Below are the code and all the weights of a small trained network. Each question names an input and a class and asks about switching units off, where a switched-off unit gives its printed mean instead of its output.

import numpy as np


def w(rows, s, z=0):
    codes = np.array(rows[::2]) - 128.0
    scale = np.full(codes.shape[1], s)
    scale[-1] = z or s
    return codes * scale


def norm(h):
    return h / np.sqrt((h * h).mean(-1, keepdims=True) + 1e-5)


def f(y):
    return np.maximum(y, 0)


def log_softmax(a):
    a = a - a.max(-1, keepdims=True)
    return a - np.log(np.exp(a).sum(-1, keepdims=True))


def net(x, mask):
    res = np.array(x, float).reshape(1, 6) / 4 @ E
    u = 0
    for l in range(3):
        y = f(norm(res) @ A[l][:, :-1].T + A[l][:, -1])
        res = res + np.where(mask[u : u + 13], y, B[l][:, -1]) @ B[l][:, :-1]
        u += 13
    return log_softmax(norm(res)[-1] @ U[:, :-1].T + U[:, -1])


A, B = {}, {}
E = w([
[128,131,126,127,125,126,130],'x0',
[245,121,143,111,106,109,155],'x1',
[128,139,141,125,118,3,85],'x2',
[127,133,127,126,129,128,130],'x3',
[126,130,130,126,129,127,128],'x4',
[140,112,77,31,110,162,78],'x5',
],0.0053)
A[0] = w([
[119,155,107,159,135,10,98,67],'L0N1',
[186,62,160,138,114,163,212,107],'L0N2',
[15,176,209,203,179,170,131,19],'L0N3',
[119,95,100,3,85,77,39,33],'L0N4',
[116,133,118,127,138,140,124,19],'L0N5',
[157,138,23,13,119,216,51,69],'L0N6',
[123,126,136,62,98,55,54,54],'L0N7',
[185,145,149,100,115,100,122,85],'L0N8',
[133,155,117,176,130,11,87,74],'L0N9',
[160,133,149,72,107,138,101,5],'L0N10',
[103,130,134,119,125,155,138,66],'L0N11',
[22,113,129,99,151,106,95,196],'L0N12',
[27,141,136,167,144,248,139,95],'L0N13',
],0.0041,0.0021)
B[0] = w([
[103,81,157,45,113,191,140,198],'L0N1',
[158,184,117,155,120,155,73,188],'L0N2',
[140,92,32,108,100,107,174,188],'L0N3',
[156,170,46,232,190,131,109,217],'L0N4',
[118,134,137,141,133,127,130,128],'L0N5',
[69,93,253,101,84,60,157,255],'L0N6',
[157,162,64,188,165,143,120,191],'L0N7',
[154,102,108,125,139,100,158,164],'L0N8',
[89,72,163,36,79,183,150,203],'L0N9',
[136,118,118,138,130,65,152,146],'L0N10',
[119,128,129,142,121,103,138,136],'L0N11',
[96,173,117,168,160,228,90,210],'L0N12',
[120,94,69,154,116,20,182,207],'L0N13',
],0.005,0.0043)
A[1] = w([
[148,122,165,50,117,204,108,30],'L1N1',
[52,109,153,137,134,147,155,85],'L1N2',
[153,141,226,93,114,126,122,6],'L1N3',
[173,112,166,120,95,140,153,101],'L1N4',
[39,108,164,115,131,143,132,69],'L1N5',
[140,122,166,93,122,135,129,69],'L1N6',
[201,145,91,140,178,96,103,17],'L1N7',
[80,114,149,119,129,131,110,155],'L1N8',
[159,111,254,62,93,109,117,104],'L1N9',
[180,186,137,212,143,194,152,34],'L1N10',
[43,114,133,139,129,143,151,94],'L1N11',
[154,98,178,106,81,114,172,97],'L1N12',
[47,99,202,117,107,147,135,16],'L1N13',
],0.0061,0.0022)
B[1] = w([
[61,84,132,166,121,49,197,183],'L1N1',
[205,125,181,80,89,103,123,215],'L1N2',
[75,91,68,162,125,151,184,176],'L1N3',
[76,147,106,174,161,159,100,205],'L1N4',
[235,137,184,61,101,85,101,223],'L1N5',
[115,130,126,142,140,122,145,158],'L1N6',
[168,114,204,59,74,107,131,177],'L1N7',
[170,162,104,114,173,122,86,198],'L1N8',
[64,71,78,182,132,142,209,255],'L1N9',
[109,195,83,72,185,117,4,183],'L1N10',
[203,97,193,76,84,92,127,231],'L1N11',
[94,157,85,180,147,183,120,223],'L1N12',
[253,193,137,30,74,64,64,204],'L1N13',
],0.0052,0.0038)
A[2] = w([
[178,210,137,143,122,167,119,95],'L2N1',
[104,239,124,166,222,158,33,41],'L2N2',
[71,72,74,189,127,112,248,64],'L2N3',
[204,155,89,130,167,39,144,94],'L2N4',
[15,87,76,166,162,141,177,172],'L2N5',
[189,103,144,83,146,101,141,27],'L2N6',
[171,132,169,106,142,65,125,44],'L2N7',
[152,129,140,123,112,135,188,107],'L2N8',
[164,108,145,103,136,108,130,74],'L2N9',
[93,103,138,144,142,173,159,52],'L2N10',
[93,82,107,169,100,141,230,5],'L2N11',
[147,91,141,132,85,176,184,107],'L2N12',
[67,239,126,172,251,170,2,76],'L2N13',
],0.0041,0.0016)
B[2] = w([
[82,135,91,154,171,120,91,151],'L2N1',
[179,204,73,176,191,149,49,188],'L2N2',
[91,68,160,183,151,211,209,253],'L2N3',
[43,135,173,91,113,163,121,197],'L2N4',
[134,85,186,133,105,135,196,224],'L2N5',
[64,151,170,103,126,128,107,176],'L2N6',
[88,131,144,92,111,137,125,179],'L2N7',
[96,148,113,139,152,149,123,165],'L2N8',
[91,154,145,106,126,126,125,162],'L2N9',
[83,115,129,142,105,113,137,152],'L2N10',
[90,94,142,169,146,164,166,213],'L2N11',
[92,134,126,181,133,113,110,176],'L2N12',
[228,244,32,218,254,173,24,205],'L2N13',
],0.0049,0.004)
U = w([
[89,72,131,184,127,159,225,237],'0',
[142,122,165,4,79,65,107,149],'1',
[161,193,69,175,190,151,49,3],'2',
],0.011,0.00036)

Each question gives the input, the list of numbers given to net, and the class t.
The units are the neurons (one row each of A and B). Each row of codes is followed by its name. A weight is (code - 128) times the scale printed after its matrix; where a second scale follows, it is the last column's (A, B and U).
mask holds one flag per neuron, layer by layer. A switched-off neuron (its flag False) gives its mean, the last column of its row in B, instead of its output. The means were averaged over made-up inputs and are rounded, as every weight is.
A unit's drop is (log p(t) with every unit on - log p(t) with that unit switched off) / (log p(t) with every unit on - log p(t) with every unit switched off).
The circuit of an input: a set's keep is (log p(t) with only the set's units on - log p(t) with every unit switched off) / (log p(t) with every unit on - log p(t) with every unit switched off). Starting from the 12 units with the biggest drops (on a tie, the unit counted first), units are removed one at a time, each time the one whose removal leaves the highest keep (on an exact tie, the one counted first), for as long as the keep stays at least 0.8.
units of the circuit, in order: the units of the circuit, biggest drop first
most important unit: the unit with the biggest drop
k most important neurons: the k neurons with the biggest drops, biggest first
top k neurons in layer l: the k neurons of layer l with the biggest drops, biggest first
drop of u: that unit's drop, to one decimal
input [-3,-1,7,7,-6,1], class 2: units of the circuit, in order => [L0N6]
input [-4,1,-6,-5,3,-4], class 2: 4 most important neurons => [L0N2, L1N10, L0N6, L1N9]
input [8,3,-6,-4,1,0], class 2: units of the circuit, in order => [L1N10, L0N2]
input [8,-7,-6,-1,-6,1], class 1: 3 most important neurons => [L0N4, L1N11, L1N9]
input [-8,-4,5,-3,5,0], class 1: 3 most important neurons => [L0N9, L0N1, L1N11]
input [0,1,-2,0,7,8], class 0: 2 most important neurons => [L0N6, L1N9]
input [1,7,-2,-7,6,-8], class 2: 2 most important neurons => [L1N10, L0N6]
input [-6,1,6,2,3,-2], class 0: 2 most important neurons => [L1N9, L0N6]
input [2,5,6,2,3,0], class 0: 2 most important neurons => [L0N9, L0N1]
input [2,3,0,6,-2,-3], class 2: 3 most important neurons => [L0N6, L1N10, L0N2]
input [0,8,-8,5,4,-1], class 2: 2 most important neurons => [L1N10, L0N2]
input [-4,-5,1,2,2,-3], class 1: top 2 neurons in layer 1 => [L1N9, L1N11]
input [-5,-4,3,5,-6,0], class 1: top 2 neurons in layer 0 => [L0N9, L0N1]
input [-1,-3,5,7,4,4], class 2: most important unit => L0N4
input [6,8,-2,-1,0,-3], class 2: 2 most important neurons => [L0N6, L1N10]
input [7,2,-5,-2,6,-6], class 2: drop of L1N10 => 1.1
input [4,-1,-8,-4,6,4], class 1: drop of L0N6 => 0.5
input [1,2,0,-5,-6,8], class 0: drop of L0N6 => 1.7
